Here is a tiny trained network, its code and every weight. The questions are about switching its units off for an input and a class, where a switched-off unit gives its printed mean instead of its output.

import numpy as np


def w(rows, s, z=0):
    codes = np.array(rows[::2]) - 128.0
    scale = np.full(codes.shape[1], s)
    scale[-1] = z or s
    return codes * scale


def norm(h):
    return h / np.sqrt((h * h).mean(-1, keepdims=True) + 1e-5)


def f(y):
    return np.maximum(y, 0)


def log_softmax(a):
    a = a - a.max(-1, keepdims=True)
    return a - np.log(np.exp(a).sum(-1, keepdims=True))


def net(x, mask):
    res = np.array(x, float).reshape(1, 2) / 4 @ E
    u = 0
    for l in range(3):
        y = f(norm(res) @ A[l][:, :-1].T + A[l][:, -1])
        res = res + np.where(mask[u : u + 4], y, B[l][:, -1]) @ B[l][:, :-1]
        u += 4
    return log_softmax(norm(res)[-1] @ U[:, :-1].T + U[:, -1])


A, B = {}, {}
E = w([
[110,99,221,70,139,41,20,111,206],'x0',
[160,163,146,66,255,19,253,153,102],'x1',
],0.0087)
A[0] = w([
[176,226,143,231,113,194,87,61,172,110],'0.n1',
[237,57,195,89,83,73,79,80,146,253],'0.n2',
[184,210,151,210,26,73,100,156,230,118],'0.n3',
[204,96,100,73,219,109,130,70,1,200],'0.n4',
],0.0046,0.0035)
B[0] = w([
[129,187,105,85,139,94,60,92,124,189],'0.n1',
[173,122,95,120,89,197,165,119,104,255],'0.n2',
[99,174,168,182,174,8,133,123,67,180],'0.n3',
[144,154,60,118,69,122,31,60,95,225],'0.n4',
],0.011,0.0057)
A[1] = w([
[163,141,108,118,112,134,112,110,123,77],'1.n1',
[120,145,119,92,222,50,165,135,150,127],'1.n2',
[129,80,252,44,130,93,87,116,189,2],'1.n3',
[111,127,153,143,171,126,121,162,99,92],'1.n4',
],0.012,0.0038)
B[1] = w([
[172,159,185,127,164,63,190,120,151,204],'1.n1',
[109,150,144,205,9,136,66,42,70,226],'1.n2',
[137,75,28,92,188,189,228,179,113,255],'1.n3',
[169,63,122,186,95,119,124,201,162,128],'1.n4',
],0.011,0.0083)
A[2] = w([
[56,187,178,109,177,49,141,98,203,80],'2.n1',
[92,176,1,132,126,172,206,221,103,109],'2.n2',
[131,211,123,79,139,55,148,151,209,3],'2.n3',
[190,168,109,139,112,131,196,105,112,61],'2.n4',
],0.0074,0.0029)
B[2] = w([
[143,30,150,187,164,207,113,198,189,137],'2.n1',
[176,44,125,60,139,106,209,126,94,255],'2.n2',
[98,229,168,150,135,57,105,253,143,139],'2.n3',
[58,86,164,126,166,167,89,201,221,227],'2.n4',
],0.012,0.0076)
U = w([
[166,71,87,82,164,183,212,114,139,172],'0',
[147,172,120,154,58,126,55,3,118,254],'1',
[121,157,226,164,201,123,122,152,211,19],'2',
],0.015,0.0027)

Each question gives the input, the list of numbers given to net, and the class t.
The units are the neurons (one row each of A and B). Each row of codes is followed by its name. A weight is (code - 128) times the scale printed after its matrix; where a second scale follows, it is the last column's (A, B and U).
mask holds one flag per neuron, layer by layer. A switched-off neuron (its flag False) gives its mean, the last column of its row in B, instead of its output. The means were averaged over made-up inputs and are rounded, as every weight is.
A unit's drop is (log p(t) with every unit on - log p(t) with that unit switched off) / (log p(t) with every unit on - log p(t) with every unit switched off).
The circuit of an input: a set's keep is (log p(t) with only the set's units on - log p(t) with every unit switched off) / (log p(t) with every unit on - log p(t) with every unit switched off). Starting from all 12 units, units are removed one at a time, each time the one whose removal leaves the highest keep (on an exact tie, the one counted first), for as long as the keep stays at least 0.8.
circuit, biggest first: the units of the circuit, biggest drop first
unit that matters most: the unit with the biggest drop
k most important neurons: the k neurons with the biggest drops, biggest first
k most important neurons of layer l: the k neurons of layer l with the biggest drops, biggest first
drop when u is switched off: that unit's drop, to one decimal
input [-4,5], class 1: unit that matters most : 0.n2
input [2,3], class 2: 2 most important neurons of layer 0 : 0.n4, 0.n3
input [-5,8], class 1: circuit, biggest first : 1.n2, 1.n3
input [8,-7], class 0: 2 most important neurons of layer 1 : 1.n3, 1.n2
input [3,3], class 2: 2 most important neurons : 0.n2, 0.n3
input [4,5], class 1: 2 most important neurons : 1.n2, 2.n2
input [-1,-4], class 1: 2 most important neurons : 1.n3, 2.n4
input [7,-6], class 0: 3 most important neurons : 1.n3, 0.n4, 1.n2
input [7,8], class 1: 3 most important neurons : 1.n2, 2.n2, 0.n4
input [2,2], class 2: 2 most important neurons : 1.n3, 1.n2
input [-3,-2], class 2: 2 most important neurons : 1.n3, 1.n2
input [0,-4], class 1: 2 most important neurons : 1.n3, 2.n4
input [3,1], class 2: 2 most important neurons : 0.n2, 1.n3
input [-1,-5], class 1: circuit, biggest first : 1.n3
input [6,-6], class 0: 2 most important neurons : 0.n4, 1.n3
input [2,-1], class 2: 3 most important neurons : 0.n2, 1.n3, 1.n2
input [2,-2], class 2: 2 most important neurons : 1.n2, 1.n3
input [0,3], class 2: 2 most important neurons : 0.n4, 0.n3
input [0,-1], class 2: 3 most important neurons : 1.n3, 1.n2, 2.n1
input [1,8], class 1: unit that matters most : 1.n2
input [-2,1], class 2: drop when 1.n1 is switched off : 0.2
input [-2,-1], class 2: drop when 1.n2 is switched off : 0.2
input [3,5], class 1: drop when 2.n3 is switched off : 0.0
input [6,-4], class 0: drop when 1.n3 is switched off : 0.6
